Here is a tiny trained network, its code and every weight. The questions are about switching its units off for an input and a class, where a switched-off unit gives its printed mean instead of its output.

import numpy as np


def w(rows, s, z=0):
    codes = np.array(rows[::2]) - 128.0
    scale = np.full(codes.shape[1], s)
    scale[-1] = z or s
    return codes * scale


def f(y):
    return np.maximum(y, 0)


def log_softmax(a):
    a = a - a.max(-1, keepdims=True)
    return a - np.log(np.exp(a).sum(-1, keepdims=True))


def net(x, mask):
    res = np.array(x, float).reshape(1, 7) / 4 @ E
    y = f(res @ A[0][:, :-1].T + A[0][:, -1])
    res = res + np.where(mask, y, B[0][:, -1]) @ B[0][:, :-1]
    return log_softmax(res[-1] @ U[:, :-1].T + U[:, -1])


A, B = {}, {}
E = w([
[183,162,105,139,158,90,36,131,120,129],'x0',
[127,128,131,125,132,126,130,129,130,137],'x1',
[46,166,88,110,166,76,135,163,148,107],'x2',
[132,164,119,155,84,152,133,114,253,115],'x3',
[96,170,150,83,105,122,74,13,130,105],'x4',
[136,138,79,177,210,165,173,76,116,148],'x5',
[139,185,220,129,154,124,162,141,120,100],'x6',
],0.011)
A[0] = w([
[166,133,119,164,177,116,57,157,143,116,41],'neuron 0',
[114,112,61,119,97,169,113,129,149,151,131],'neuron 1',
[87,137,136,164,160,142,119,42,115,111,114],'neuron 2',
[60,187,91,136,113,46,132,169,177,87,115],'neuron 3',
[49,141,124,129,188,46,157,132,113,125,117],'neuron 4',
[104,148,119,195,151,173,190,95,107,143,109],'neuron 5',
[110,109,154,52,42,62,78,171,109,103,71],'neuron 6',
[123,103,121,170,152,151,146,222,69,141,72],'neuron 7',
[172,111,103,181,136,160,171,213,185,125,79],'neuron 8',
[107,104,148,105,155,96,130,144,3,113,65],'neuron 9',
[157,167,85,218,212,164,136,102,138,92,78],'neuron 10',
[211,67,203,139,112,183,113,102,137,126,81],'neuron 11',
[146,93,149,113,78,138,99,175,109,56,58],'neuron 12',
[53,53,170,171,103,174,196,187,126,108,115],'neuron 13',
[142,178,220,136,184,121,164,135,121,125,12],'neuron 14',
[129,183,218,163,163,105,120,155,78,69,138],'neuron 15',
[190,232,178,142,117,92,192,132,192,96,131],'neuron 16',
[138,144,149,98,97,104,117,169,139,142,23],'neuron 17',
[98,91,69,125,109,126,106,121,95,171,128],'neuron 18',
[123,76,81,152,91,115,83,118,143,122,65],'neuron 19',
[147,125,167,96,36,105,124,183,188,103,109],'neuron 20',
[201,191,119,141,133,73,66,129,107,105,157],'neuron 21',
[77,100,147,70,97,157,178,61,125,93,110],'neuron 22',
[74,133,125,143,159,70,132,146,139,106,12],'neuron 23',
],0.011)
B[0] = w([
[102,137,131,30,137,226,106,166,152,194,169],'neuron 0',
[92,70,111,154,150,111,146,140,123,76,201],'neuron 1',
[158,185,163,113,159,78,116,116,110,81,199],'neuron 2',
[170,103,153,192,61,156,127,107,69,176,247],'neuron 3',
[179,120,144,162,75,144,144,114,72,179,234],'neuron 4',
[176,98,154,125,204,144,141,142,146,156,220],'neuron 5',
[177,147,148,100,225,108,180,93,141,124,253],'neuron 6',
[97,209,152,94,97,63,109,62,131,123,225],'neuron 7',
[107,212,151,110,88,67,101,58,130,100,239],'neuron 8',
[83,93,173,246,112,208,116,106,226,9,224],'neuron 9',
[164,105,183,118,200,149,162,135,120,117,233],'neuron 10',
[161,99,128,157,22,130,149,112,44,163,212],'neuron 11',
[165,134,160,143,199,148,179,98,107,117,176],'neuron 12',
[120,114,125,53,139,179,58,183,127,175,250],'neuron 13',
[96,95,29,81,116,94,178,117,125,100,175],'neuron 14',
[123,80,39,72,105,64,161,141,141,138,254],'neuron 15',
[70,65,91,149,110,111,139,128,144,67,254],'neuron 16',
[156,125,109,118,193,162,151,81,149,134,146],'neuron 17',
[124,80,75,103,129,69,168,135,130,123,208],'neuron 18',
[85,87,58,114,81,83,177,118,157,90,170],'neuron 19',
[181,132,160,124,213,154,153,120,124,81,255],'neuron 20',
[55,138,168,66,107,188,88,190,106,179,253],'neuron 21',
[101,165,144,56,103,137,75,193,134,174,213],'neuron 22',
[164,104,106,145,92,138,108,49,114,201,149],'neuron 23',
],0.011,0.009)
U = w([
[187,109,173,141,254,117,193,101,82,177,43],'0',
[213,79,139,187,22,144,151,72,26,214,42],'1',
[91,53,23,110,124,57,186,150,127,119,37],'2',
[96,239,196,89,111,34,56,9,111,117,78],'3',
[83,130,158,81,137,194,100,216,144,220,35],'4',
[89,96,166,244,97,218,136,87,244,84,149],'5',
[142,106,153,156,129,90,128,170,94,149,248],'6',
],0.0099,0.017)

Each question gives the input, the list of numbers given to net, and the class t.
The units are the neurons (one row each of A and B). Each row of codes is followed by its name. A weight is (code - 128) times the scale printed after its matrix; where a second scale follows, it is the last column's (A, B and U).
mask holds one flag per neuron, in row order. A switched-off neuron (its flag False) gives its mean, the last column of its row in B, instead of its output. The means were averaged over made-up inputs and are rounded, as every weight is.
A unit's drop is (log p(t) with every unit on - log p(t) with that unit switched off) / (log p(t) with every unit on - log p(t) with every unit switched off).
The circuit of an input: a set's keep is (log p(t) with only the set's units on - log p(t) with every unit switched off) / (log p(t) with every unit on - log p(t) with every unit switched off). Starting from the 12 units with the biggest drops (on a tie, the unit counted first), units are removed one at a time, each time the one whose removal leaves the highest keep (on an exact tie, the one counted first), for as long as the keep stays at least 0.8.
circuit, biggest first: the units of the circuit, biggest drop first
k most important neurons: the k neurons with the biggest drops, biggest first
drop when u is switched off: that unit's drop, to one decimal
input [4,7,-7,6,-2,-7,5], class 0: circuit, biggest first -> [neuron 20]
input [-3,5,-4,-6,-8,4,7], class 3: 2 most important neurons -> [neuron 7; neuron 8]
input [-3,8,-6,3,6,6,8], class 2: circuit, biggest first -> [neuron 16; neuron 14]
input [-8,-2,8,1,8,2,-4], class 1: 2 most important neurons -> [neuron 3; neuron 4]
input [-6,3,5,-2,-3,-1,-4], class 4: 2 most important neurons -> [neuron 13; neuron 11]
input [7,-3,5,8,5,2,6], class 5: 2 most important neurons -> [neuron 16; neuron 13]
input [6,-7,-3,-6,1,2,8], class 2: 2 most important neurons -> [neuron 15; neuron 14]
input [3,-4,-2,8,5,2,-8], class 2: 2 most important neurons -> [neuron 9; neuron 19]
input [6,-7,8,-8,-8,5,5], class 1: 3 most important neurons -> [neuron 4; neuron 23; neuron 15]
input [-5,3,-8,6,7,7,5], class 1: 3 most important neurons -> [neuron 11; neuron 6; neuron 9]
input [6,4,-1,-2,-8,-1,3], class 3: 2 most important neurons -> [neuron 7; neuron 8]
input [-2,6,2,4,-1,-7,-6], class 0: 2 most important neurons -> [neuron 20; neuron 6]
input [4,3,6,-7,-3,2,-1], class 5: 2 most important neurons -> [neuron 9; neuron 11]
input [-7,-6,-1,0,-4,6,-3], class 4: circuit, biggest first -> [neuron 13]
input [7,-5,1,-8,-5,3,-1], class 5: 3 most important neurons -> [neuron 9; neuron 13; neuron 22]
input [-3,-8,-5,4,-8,1,-7], class 3: 3 most important neurons -> [neuron 8; neuron 7; neuron 15]
input [5,2,1,4,3,2,7], class 2: circuit, biggest first -> [neuron 16; neuron 15]
input [-2,4,4,6,5,-7,-6], class 0: circuit, biggest first -> [neuron 6; neuron 20]
input [-2,-7,8,2,6,2,4], class 1: 2 most important neurons -> [neuron 3; neuron 4]
input [-1,7,7,-5,1,-3,5], class 1: circuit, biggest first -> [neuron 4]
input [-4,0,2,-1,-4,1,-1], class 3: circuit, biggest first -> [neuron 7; neuron 8]
input [-5,-6,-7,-5,-8,-7,-4], class 3: drop when neuron 12 is switched off -> 0.0
input [-6,-5,-3,8,-5,2,8], class 2: drop when neuron 16 is switched off -> 0.6
input [-1,-6,7,-2,-3,-7,-7], class 0: drop when neuron 15 is switched off -> 0.1
input [4,7,4,-6,5,-2,-5], class 6: drop when neuron 16 is switched off -> 0.5
